Each row, then roughly how far along a hidden order it lies, from 0 to 9
(in the rows, 128 means zero)
[140 135 164 143 127 112 133 126  75 129  66 122 127 147 137 139 147 106
 124 130 103 131 171]  5
[131 131 169 129 127 115 130 128 129 132 120 133 130 159 143 142 155 144
 131 132 109 130 169]  1
[173 135 159 131 114 101 122 105  64 123  95 119 129 154 147 154 157 178
 126 129 106 117  87]  0
[144 133 155 152 140 131 135 143 125 132  95 120 125 120 121 114 140 132
 123 130 142 138 190]  4
[142 134 139 138 114 117 133 157 131 134 152 118 128 133 136 128 144 176
 122 128 152 137 208]  6
[115 123 132 150 152 135 131 140  85 117 184 121 136 143 133 131 123 102
 122 126 161 145 190]  5
[145 138 196 211 165 158 143 185 142 150 255 129 133 132 137 126 146 200
 122 130 163 119 110]  3
[122 115 123 136 130 138 133 144 112 122 147 119 133 135 134 128 143 177
 124 128 151 142 198]  3
[148 135 166 133 121 112 133 132 121 129  55 119 125 140 139 138 152 130
 126 131 108 124 145]  6
[121 126 150 167 124 113 132 124 110 140 118 118 123 136 139 132 154 158
 123 131 148 138 199]  7
[141 133 154 141 129 118 132 139  87 128 113 119 128 138 137 132 147 151
 127 132 171 136 196]  0
[141 133 105 133 131 130 133 135  83 130 108 129 129 140 129 127 147 179
 128 130 121 128 185]  7
[143 133 177 150 128 116 133 133  50 117 123 120 131 138 140 137 157 222
 124 131 153 123 128]  4
[141 130 132 139 128 123 134 146 104 132 172 119 132 133 136 128 143 182
 122 128 159 139 197]  5
[139 134 156 137 134 116 131 137 129 140 114 119 125 134 137 132 148 152
 123 130 131 135 190]  8
[131 132 144 144 127 115 132 146 121 133 148 123 129 137 132 126 145 147
 129 129 132 130 152]  6
[140 132 142 128 109 114 133 137 126 137 163 130 128 127 138 118 128 117
 124 130 142 134 184]  1
[143 128 138 148 126 118 133 146  82 124 165 118 133 129 135 129 146 173
 122 128 150 130 143]  4
[143 133 134 129 130 116 133 139 125 131  91 119 129 139 138 133 148 135
 124 130 120 131 179]  4
[143 135 150 148 131 119 131 132 100 121 102 121 129 136 134 134 144 157
 126 127 107 128 135]  4
[128 120 100 136 132 121 132 143 134 137 184 121 128 126 133 122 126 168
 122 127 143 138 194]  1
[141 130 125 140 126 119 132 143 100 131 135 122 130 135 135 130 147 169
 123 130 148 137 210]  7
[125 131 189 181 129 105 125 143 128 161 255 119 123  97 134 128 162 230
 122 123 110 139 196]  9
[147 131 127  95  77 106 133 158 149 162 148 118 120  94 122 131 153 255
 143 135 157 117  97]  3
[143 131 140 166 155 142 136 153 138 135 144 119 121 100 114 109 135 167
 122 132 215 151 212]  5
[142 134 151 134 128 118 130 134 135 133 129 127 129 137 134 132 135 148
 124 129 133 134 189]  3
[143 126 124 142 124 119 135 155 130 137 192 118 134 130 136 121 145 213
 123 129 200 141 203]  7
[111 102  77 132 129 140 140 162 130 130  13 109 118 135 136 141 168 237
 127 129 110 105 104]  1
[139 134 137 121 103 108 138 139 124 137 193 132 129 140 138 125 130 110
 123 130 132 134 190]  1
[140 133 139 130 130 125 133 142 137 132 127 122 130 134 135 131 142 159
 122 128 131 134 149]  2
[143 131 140 140 120 118 132 149 128 133 129 119 131 135 137 130 138 154
 123 131 174 136 162]  9
[142 135 173  97  97 109 133 155 114 125   1 108 120 152 146 151 156  81
 119 129  93 127 183]  6

Next part:
[117 154 112 101 111  97  61 103  81 130  84  99 149 133  99 122 136 152
 114 140 105  81 104 130 127 103 252 120 162 145  99 135 116 138 132 110
 148 149 122 127  88 159 163 131 139  88 140  98 146 123 138 115 171  90
 158 139 135 137 105 105 155 125 115 133 165 136 148 124 113 142 114 140
 185 138  91 131 135]  8
[116 157 128 140 128 140 128 155 100 163 144 123 112 134 132 137 119 127
 143 118 126 137 119 139 158 120 137 137 121 135 132 124 143 153 131 127
 109 101 142 105 153 111 150 130 146 121 141 127 149 145 168 132 176 125
 119 144 106 143 127 103 131 109 147 135 130 108 103 149 133 138 112 155
 145 140 103 124 150]  4
[147  71 127 163 111 128 143 130 146  92 119 155 110 116 131 122  88 118
 135 114  92  39 122 127 116 143 123 119 121 100 194 130 127 110 143  96
 120 140 141 100  70 119 120 138 133  83 106 129 147 132 131 152 123 133
 173 123 139 166  83 107 104 154 161 119 126 117 118 125 146 115 155 141
 134 143 140 126 130]  9
[119 114 130 157 121 157 125 153  98 112 122 114  94 141 104 136 122 131
 131 122 114  62 103 136 138 134 121 112 129 120 138 129 141 138 127 121
 103 108 174 115 120 113 138 137 131 109 126 114 162 144 178 129 176 109
 136 120 110 167 101 100 116 125 135 121 123 113 119 136 149 120 126 158
 138 144 121 121 142]  7
[130 145 110 123 109  86  54 119  70 118  90  66 132 134 102 135 171 127
 108 130 112  83  89 138 109 127 253 108 162 160  74 143 138 132 116  65
 139 170 130 119 104 159 157 169 120  93 147 111 140 114 139 108 186  92
 165 117 138 142 136 107 164 132 148 153 194 138  96  77 118 124 131 132
 180 154  78 123 135]  8
[194 175 106 117 119  16  63  82 121 175 117   1 154 105 158 153 247  78
 135  85 126 217 108 133  73 172 236 152 152 200  10 164 166 135  67   1
 202 199  74 109 183 191 122 238 126 137 200 171  48  79  35 103 110 165
 171 204 170  72 220 144 209 130 188 194 255 198   1  42  49 127 167  39
 105 141  64 126 106]  2
[124 157 118 127 123 130  82 133  81 154 114  96 118 139 110 137 146 137
 125 128 117 123 101 134 142 115 192 127 143 143 120 127 133 145 121 112
 125 115 144 117 125 130 157 141 136 109 145 118 158 135 166 125 189 111
 140 140 106 145 116 100 139 110 130 143 162 118 120 136 127 140 119 148
 169 143 100 124 152]  5
[154 170 119  96 130  78 113  89 169 202 124  99 168 102 169 118 115 114
 158 114 112 223 148 122 139 114 158 171 121 139 172 128 113 126 125 113
 148 135  57 117 122 154 153 137 166 115 148 163  86 119  50 147  78 174
 156 215 138 101 133 128 147 126 140 139 163 148 111 158  82 165 130  95
 117 114 124 139 124]  0
[157 159 118  92 121  85 114 102 148 172 131 129 167 110 157 117 110 123
 142 114 105 167 139 126 135 115 192 158 131 139 149 128 112 128 132 105
 168 146  81 108 110 151 141 120 157  99 146 146  95 118  79 140 114 156
 160 191 148 108 124 130 157 126 152 139 157 143 117 149  92 154 133 115
 141 125 104 132 135]  4
[133 148 127 147 127 123 148 150 132 167 163 147 123 119 164 137 112 106
 157 107 121 165 133 127 135 122 116 158 113 132 160 121 137 139 120 107
 123 115 112  92 149 103 139 143 154 123 135 150 127 134 125 148 123 161
 132 151 122 123 132 113 129 119 176 144 132 117  90 144 125 136 130 134
 119 137 114 126 144]  3
[113 142 120 129 117 125  82 143  87 132 105 102 117 147  86 129 121 147
 124 132 114  53  90 145 131 109 180 113 150 134 118 130 126 139 124 108
 122 121 169 122 107 121 164 125 145  89 135  87 172 145 181 118 224  86
 142 133 108 163  90  99 143 119 129 123 128 113 146 149 135 137 114 165
 178 145 103 121 148]  8

New part:
[130 134 161 137 119 117 153 109 146 138 138  95 157  96 159 157 134 101]  6
[146 121 161 114 139 148 136  70 156 158 168 145 162  83 162 159 161 126]  9
[106  93  75 141 102 123 131  93  91 125  60 165 110 168 120 114 150 193]  9
[143 146 128  88 195 136 121  84  97 149 177 168 146 125 101 120 156 141]  7
[135 148 127 100 204  97 116 130  89 143 195  99 145 139 107 109 125  80]  1
[148 117 142 133  98 167 122 133 180 132 151 160 128  99 154 140 129 131]  5
[151  92 120 127 117 143 100 129 171 148 193 133 127 118 169 132 127 110]  3
[170 124 143 108 124 191 101 150 188 138 200 195 123 100 141 122 123 123]  3
[136 179 156  97 169 155 159  95 103 131 126 181 148  98  82 130 157 175]  9
[170 174 160  66 239 139 109 133 119 152 255 143 153 104 101 112 128  72]  0
[137  97 130 140 107 126 115 132 160 139 160 109 131 123 167 134 122  95]  3
[142  98 130 137  84 176 125 104 182 138 122 189 125 101 160 148 149 166]  9
[120 140 161 132 122 126 166  90 129 133 104 117 157  92 136 160 149 138]  9
[132 108 139 146  73 169 143 108 172 128  94 172 127 100 154 152 145 172]  9
[142 164 140  91 190 147 132 100 101 138 167 176 144 112  91 120 150 150]  6
[178 149 150  84 177 179  95 160 165 142 247 185 124 104 119 107 118 101]  0
[128 151 131 120 155 111 124 166 111 113 149 109 122 142 112 110 107  99]  0
[133 153 169 133 101 169 159 135 158 110  92 164 132  92 116 142 128 163]  7
[124  76  85 135 133  99 101 107 121 150 155 108 126 161 167 123 134 107]  4
[147 176 197 102 171 140 164  99 140 144 184 123 174  65 127 160 146 108]  7
[132  90  92 125 127 132 106  99 123 146 134 161 122 146 144 120 143 148]  6
[166 118 145 105 152 150  97 149 172 150 241 141 134 105 158 124 117  69]  0
[138 130 141 121 167 102 117 140 131 142 198  85 146 123 145 125 114  60]  0
[113 163 139 120 162  98 153 127  81 117 112 107 139 140  89 120 127 128]  4
[140 108  96 108 159 133 100 118 113 143 173 165 119 150 123 103 136 133]  4
[153 159 148  93 194 130 114 149 119 136 217 131 137 120 108 109 116  86]  0
[130 125 144 125 133 123 146  78 133 149 139 122 160  97 154 157 154 129]  9
[123 131 108 121 141 142 123 134 104 116 110 164 108 143  98 104 127 155]  4
[132 140 137 113 184  95 122 131 111 139 188  86 147 132 126 121 121  71]  1
[146 122 115 108 130 176 123  98 133 136 132 221 119 122 109 119 157 198]  9
[131 162 146 117 156 116 131 169 115 115 156 112 130 131 105 114 104  98]  0
[119 102  84 125 158  90 113 106  87 142 141 112 131 168 131 110 137 112]  4
[150 121 109  95 182 140  95 118 116 149 203 166 125 143 119 102 136 123]  3
[152  96 120 127 109 161  96 133 173 142 174 158 119 118 163 127 127 120]  3
[162 154 142  85 201 141 105 148 124 142 230 144 136 116 110 105 120  90]  0
[183 153 173  92 137 224 124 123 191 142 202 237 134  66 122 138 148 166]  7
[155  95 125 117 146 134  91 121 171 159 222 123 136 116 177 132 130  74]  2
[159 120 119 101 166 146  89 147 141 145 218 158 121 130 129 101 121 100]  1
[137  98  93 112 155 127  97 106 114 151 172 152 123 151 135 112 139 130]  4
[135 120 146 128 137 114 131 109 148 146 168  99 153 109 164 153 136  90]  5
[114 120  87 137 130 109 110 173  94 106 111 117  97 183 102  90 102 121]  0
[152 148 131  84 177 170 121 101 118 142 170 210 131 115  92 114 154 174]  7
[135 124 102  97 175 133 116  67  90 156 152 168 142 133 112 118 169 150]  8
[139 122 119 110 129 153 135  89 125 140 131 181 132 118 127 133 158 174]  9
[151 123 148 109 162 123 110 120 159 155 221 112 151 105 159 137 129  68]  2
[168 146 145  86 153 205 126 100 149 143 171 244 131  96  99 123 161 193]  9
[161 137 155 118 131 160 114 174 182 128 202 142 125 102 144 123 104  91]  0
[163 127 134 103 135 182 106 127 163 139 188 201 122 105 130 120 134 140]  4
[169 157 165  87 150 208 136 101 162 141 177 235 138  74 110 136 159 183]  9
[131 166 184 132 100 170 170 134 163 108  89 157 140  78 116 153 128 156]  7
[138 145 118  98 210 102 105 132  87 143 207 109 138 148 106  99 125  80]  0
[168 125 131 100 164 153  90 150 157 147 229 161 125 120 137 109 117  89]  0
[152 112 137 128 106 165 109 145 181 134 167 157 121 107 157 131 118 114]  3
[152 125 157 122 132 141 127 120 162 144 183 125 149  93 156 144 132  97]  4
[157 122 123 114 121 178 104 143 157 131 163 192 112 121 129 114 126 152]  4
[140 133 159 127 112 160 152  96 163 137 123 156 149  77 148 159 150 150]  9
[119 158 149 114 175 106 161  86  91 139 129 108 164 112 112 142 151 122]  7
